Below are the code and all the weights of a small trained network. Each question names an input and a class and asks about switching units off, where a switched-off unit gives its printed mean instead of its output.

import numpy as np


def w(rows, s, z=0):
    codes = np.array(rows[::2]) - 128.0
    scale = np.full(codes.shape[1], s)
    scale[-1] = z or s
    return codes * scale


def f(y):
    return np.maximum(y, 0)


def log_softmax(a):
    a = a - a.max(-1, keepdims=True)
    return a - np.log(np.exp(a).sum(-1, keepdims=True))


def net(x, mask):
    res = np.array(x, float).reshape(1, 8) / 4 @ E
    y = f(res @ A[0][:, :-1].T + A[0][:, -1])
    res = res + np.where(mask, y, B[0][:, -1]) @ B[0][:, :-1]
    return log_softmax(res[-1] @ U[:, :-1].T + U[:, -1])


A, B = {}, {}
E = w([
[6,131,75,211,102,124,30],'x0',
[102,100,85,212,82,72,140],'x1',
[216,149,67,118,80,88,122],'x2',
[125,67,216,164,170,92,234],'x3',
[39,80,169,186,149,64,150],'x4',
[123,161,110,55,158,134,63],'x5',
[118,102,162,42,236,1,106],'x6',
[114,152,122,120,123,164,93],'x7',
],0.0073)
A[0] = w([
[162,137,121,142,87,248,141,127],'neuron 0',
[140,111,166,58,182,111,141,176],'neuron 1',
[107,166,55,159,87,181,95,253],'neuron 2',
[231,121,156,31,156,97,153,142],'neuron 3',
[93,142,132,99,159,115,95,173],'neuron 4',
[103,165,73,137,111,100,61,106],'neuron 5',
[129,73,158,206,115,85,187,157],'neuron 6',
[79,114,188,151,179,104,129,175],'neuron 7',
[103,138,84,152,116,96,107,155],'neuron 8',
],0.011,0.0052)
B[0] = w([
[168,205,157,157,77,215,148,217],'neuron 0',
[85,164,94,81,193,140,116,217],'neuron 1',
[213,103,169,148,82,143,78,249],'neuron 2',
[122,254,29,57,152,101,98,248],'neuron 3',
[94,92,161,91,170,124,88,178],'neuron 4',
[176,61,114,107,143,91,80,192],'neuron 5',
[107,145,101,206,99,71,213,219],'neuron 6',
[54,98,162,136,174,153,168,206],'neuron 7',
[168,103,116,148,117,86,108,174],'neuron 8',
],0.0097,0.012)
U = w([
[186,138,168,168,54,255,135,127],'0',
[181,16,139,143,99,67,52,83],'1',
[121,98,136,220,96,33,248,255],'2',
[136,199,55,48,159,93,136,122],'3',
[60,63,205,108,196,142,156,31],'4',
],0.0094,0.00077)

Each question gives the input, the list of numbers given to net, and the class t.
The units are the neurons (one row each of A and B). Each row of codes is followed by its name. A weight is (code - 128) times the scale printed after its matrix; where a second scale follows, it is the last column's (A, B and U).
mask holds one flag per neuron, in row order. A switched-off neuron (its flag False) gives its mean, the last column of its row in B, instead of its output. The means were averaged over made-up inputs and are rounded, as every weight is.
A unit's drop is (log p(t) with every unit on - log p(t) with that unit switched off) / (log p(t) with every unit on - log p(t) with every unit switched off).
The circuit of an input: a set's keep is (log p(t) with only the set's units on - log p(t) with every unit switched off) / (log p(t) with every unit on - log p(t) with every unit switched off). Starting from all 9 units, units are removed one at a time, each time the one whose removal leaves the highest keep (on an exact tie, the one counted first), for as long as the keep stays at least 0.8.
circuit, biggest first: the units of the circuit, biggest drop first
most important unit: the unit with the biggest drop
k most important neurons: the k neurons with the biggest drops, biggest first
drop when u is switched off: that unit's drop, to one decimal
input [6,7,5,-1,-1,4,-5,2], class 1: most important unit => neuron 5
input [1,-8,7,-2,-1,0,-1,6], class 0: 2 most important neurons => (neuron 0; neuron 2)
input [-2,0,4,-6,8,-6,6,-3], class 2: circuit, biggest first => (neuron 6; neuron 3)
input [-4,0,-5,-4,7,1,-3,-8], class 2: circuit, biggest first => (neuron 6; neuron 3)
input [3,1,-3,-2,0,-3,5,-5], class 4: circuit, biggest first => (neuron 3; neuron 7)
input [-5,-1,-1,-7,-6,7,-4,-2], class 0: 2 most important neurons => (neuron 0; neuron 2)
input [5,-3,7,0,5,4,-5,2], class 1: 2 most important neurons => (neuron 5; neuron 8)
input [-5,-2,-3,5,4,1,3,-1], class 3: 2 most important neurons => (neuron 3; neuron 1)
input [0,3,-2,-4,8,1,1,-2], class 2: 3 most important neurons => (neuron 1; neuron 6; neuron 2)
input [4,6,7,6,6,8,4,5], class 2: drop when neuron 4 is switched off => -0.1
input [-6,-6,0,5,3,-6,7,3], class 3: drop when neuron 3 is switched off => 1.6
input [-6,-6,2,5,8,-3,2,-4], class 3: drop when neuron 1 is switched off => 0.3
